Here is a tiny trained network, its code and every weight. The questions are about switching its units off for an input and a target symbol, where a switched-off unit gives its printed mean instead of its output.

import numpy as np


def w(rows, s, z=0):
    codes = np.array(rows[::2]) - 128.0
    scale = np.full(codes.shape[1], s)
    scale[-1] = z or s
    return codes * scale


def norm(h):
    return h / np.sqrt((h * h).mean(-1, keepdims=True) + 1e-5)


def softmax(a):
    e = np.exp(a - a.max(-1, keepdims=True))
    return e / e.sum(-1, keepdims=True)


def log_softmax(a):
    a = a - a.max(-1, keepdims=True)
    return a - np.log(np.exp(a).sum(-1, keepdims=True))


def net(x, mask):
    ids = ['βγηξπτφψ'.index(c) for c in x.split()]
    T = len(ids)
    res = E[ids] + P[:T]
    u = 0
    for l in range(2):
        r = norm(res)
        for j in range(3):
            rows = slice(2 * j, 2 * j + 2)
            q, k, v = (r @ M[l][rows].T for M in (Q, K, V))
            z = softmax(np.where(np.tri(T) > 0, q @ k.T / 2**0.5, -1e9)) @ v
            o = O[l][rows]
            res = res + np.where(mask[u + j], z, o[:, -1]) @ o[:, :-1]
        u += 3
    return log_softmax(norm(res)[-1] @ U[:, :-1].T + U[:, -1])


Q, K, V, O = {}, {}, {}, {}
E = w([
[101,95,128,135],'β',
[91,95,126,120],'γ',
[113,73,87,143],'η',
[164,107,98,121],'ξ',
[169,206,196,57],'π',
[118,5,99,158],'τ',
[76,146,132,149],'φ',
[217,210,113,142],'ψ',
],0.014)
P = w([
[188,141,118,74],'0',
[99,210,140,169],'1',
[138,93,239,126],'2',
[92,41,126,120],'3',
[148,225,44,188],'4',
[159,158,231,120],'5',
[85,58,138,109],'6',
[120,186,42,194],'7',
[155,142,247,131],'8',
],0.013)
Q[0] = w([
[181,101,121,66],'L0H1',
[115,93,152,32],'L0H1',
[23,118,110,142],'L0H2',
[123,141,210,43],'L0H2',
[157,122,137,9],'L0H3',
[125,45,204,119],'L0H3',
],0.012)
K[0] = w([
[165,182,124,86],'L0H1',
[115,157,168,38],'L0H1',
[211,6,110,105],'L0H2',
[179,180,205,68],'L0H2',
[238,144,3,110],'L0H3',
[91,25,51,43],'L0H3',
],0.0082)
V[0] = w([
[72,194,174,89],'L0H1',
[2,144,250,110],'L0H1',
[183,162,208,128],'L0H2',
[217,173,94,82],'L0H2',
[163,176,6,145],'L0H3',
[80,118,154,84],'L0H3',
],0.0063)
O[0] = w([
[126,9,146,88,14],'L0H1',
[145,85,119,118,91],'L0H1',
[255,22,58,191,87],'L0H2',
[54,173,196,48,84],'L0H2',
[141,29,41,173,7],'L0H3',
[53,254,128,132,157],'L0H3',
],0.0055,0.0019)
Q[1] = w([
[133,123,207,103],'L1H1',
[169,131,222,228],'L1H1',
[95,202,81,146],'L1H2',
[115,129,82,212],'L1H2',
[92,104,6,64],'L1H3',
[153,120,194,76],'L1H3',
],0.012)
K[1] = w([
[62,76,138,49],'L1H1',
[170,177,53,4],'L1H1',
[78,99,188,191],'L1H2',
[138,122,103,254],'L1H2',
[146,122,158,254],'L1H3',
[163,134,110,55],'L1H3',
],0.012)
V[1] = w([
[208,246,139,99],'L1H1',
[152,75,150,175],'L1H1',
[95,99,66,92],'L1H2',
[110,179,106,200],'L1H2',
[224,62,106,126],'L1H3',
[142,156,218,99],'L1H3',
],0.013)
O[1] = w([
[130,176,28,70,120],'L1H1',
[254,54,214,155,60],'L1H1',
[38,165,165,177,250],'L1H2',
[101,92,2,61,56],'L1H2',
[253,123,143,162,210],'L1H3',
[143,47,206,1,33],'L1H3',
],0.009,0.0024)
U = w([
[60,107,133,23,44],'β',
[92,126,142,103,2],'γ',
[71,172,55,213,149],'η',
[169,177,123,126,196],'ξ',
[160,88,133,56,128],'π',
[192,84,157,250,169],'τ',
[56,141,217,169,84],'φ',
[197,65,93,102,220],'ψ',
],0.012,0.0042)

Each question gives the input, a string of symbols that net reads in full, and the target symbol t.
The units are the heads (2 rows each of Q, K, V and O). Each row of codes is followed by its name. A weight is (code - 128) times the scale printed after its matrix; where a second scale follows, it is the last column's (O and U).
mask holds one flag per head, layer by layer. A switched-off head (its flag False) gives its mean, the last column of its rows in O, instead of its output. The means were averaged over made-up inputs and are rounded, as every weight is.
A unit's drop is (log p(t) with every unit on - log p(t) with that unit switched off) / (log p(t) with every unit on - log p(t) with every unit switched off).
The circuit of an input: a set's keep is (log p(t) with only the set's units on - log p(t) with every unit switched off) / (log p(t) with every unit on - log p(t) with every unit switched off). Starting from all 6 units, units are removed one at a time, each time the one whose removal leaves the highest keep (on an exact tie, the one counted first), for as long as the keep stays at least 0.8.
circuit, biggest first: the units of the circuit, biggest drop first
most important unit: the unit with the biggest drop
heads that matter: for each layer, one digit per head in row order, 1 if its drop is at least 0.15 and else 0, layers parted by /
drop when u is switched off: that unit's drop, to one decimal
input β ξ τ τ τ β τ φ ξ, target β: heads that matter => 110 / 101
input ψ β β β τ φ ψ τ φ, target ξ: heads that matter => 001 / 100
input η τ ξ π φ τ τ ψ β, target η: heads that matter => 111 / 100
input ψ β τ τ ξ π, target ψ: heads that matter => 001 / 000
input π τ τ, target π: heads that matter => 000 / 101
input η τ β φ τ φ, target η: heads that matter => 111 / 000
input ξ τ φ τ τ β, target ξ: most important unit => L1H1
input β φ β τ φ τ, target β: circuit, biggest first => (L1H3; L1H1; L0H2)
input β φ φ π τ τ π β γ, target β: circuit, biggest first => (L1H3; L1H1)
input η β τ β ψ φ, target η: circuit, biggest first => (L0H2; L1H1)
input β γ β τ τ φ, target β: heads that matter => 010 / 101
input ξ τ τ, target ξ: heads that matter => 111 / 111
input τ π τ γ β τ ξ, target τ: heads that matter => 000 / 100
input τ η γ, target τ: most important unit => L1H3
input π τ π, target π: circuit, biggest first => (L1H3; L0H2)
input φ φ β τ, target φ: heads that matter => 101 / 011
input τ φ ψ β π γ, target τ: circuit, biggest first => (L0H2; L1H3)
input β τ ξ φ τ τ, target β: heads that matter => 110 / 101
input ξ φ τ ψ β τ η, target τ: heads that matter => 011 / 100
input η ψ τ, target η: most important unit => L0H1
input φ η τ, target φ: circuit, biggest first => (L0H1; L1H2; L1H1)
input τ β τ τ β γ ψ, target ψ: heads that matter => 001 / 010
input β β η, target β: circuit, biggest first => (L1H3; L1H1)
input β φ ξ, target β: circuit, biggest first => (L1H3; L1H1; L0H2)
input ξ φ φ, target ξ: drop when L1H1 is switched off => 0.8
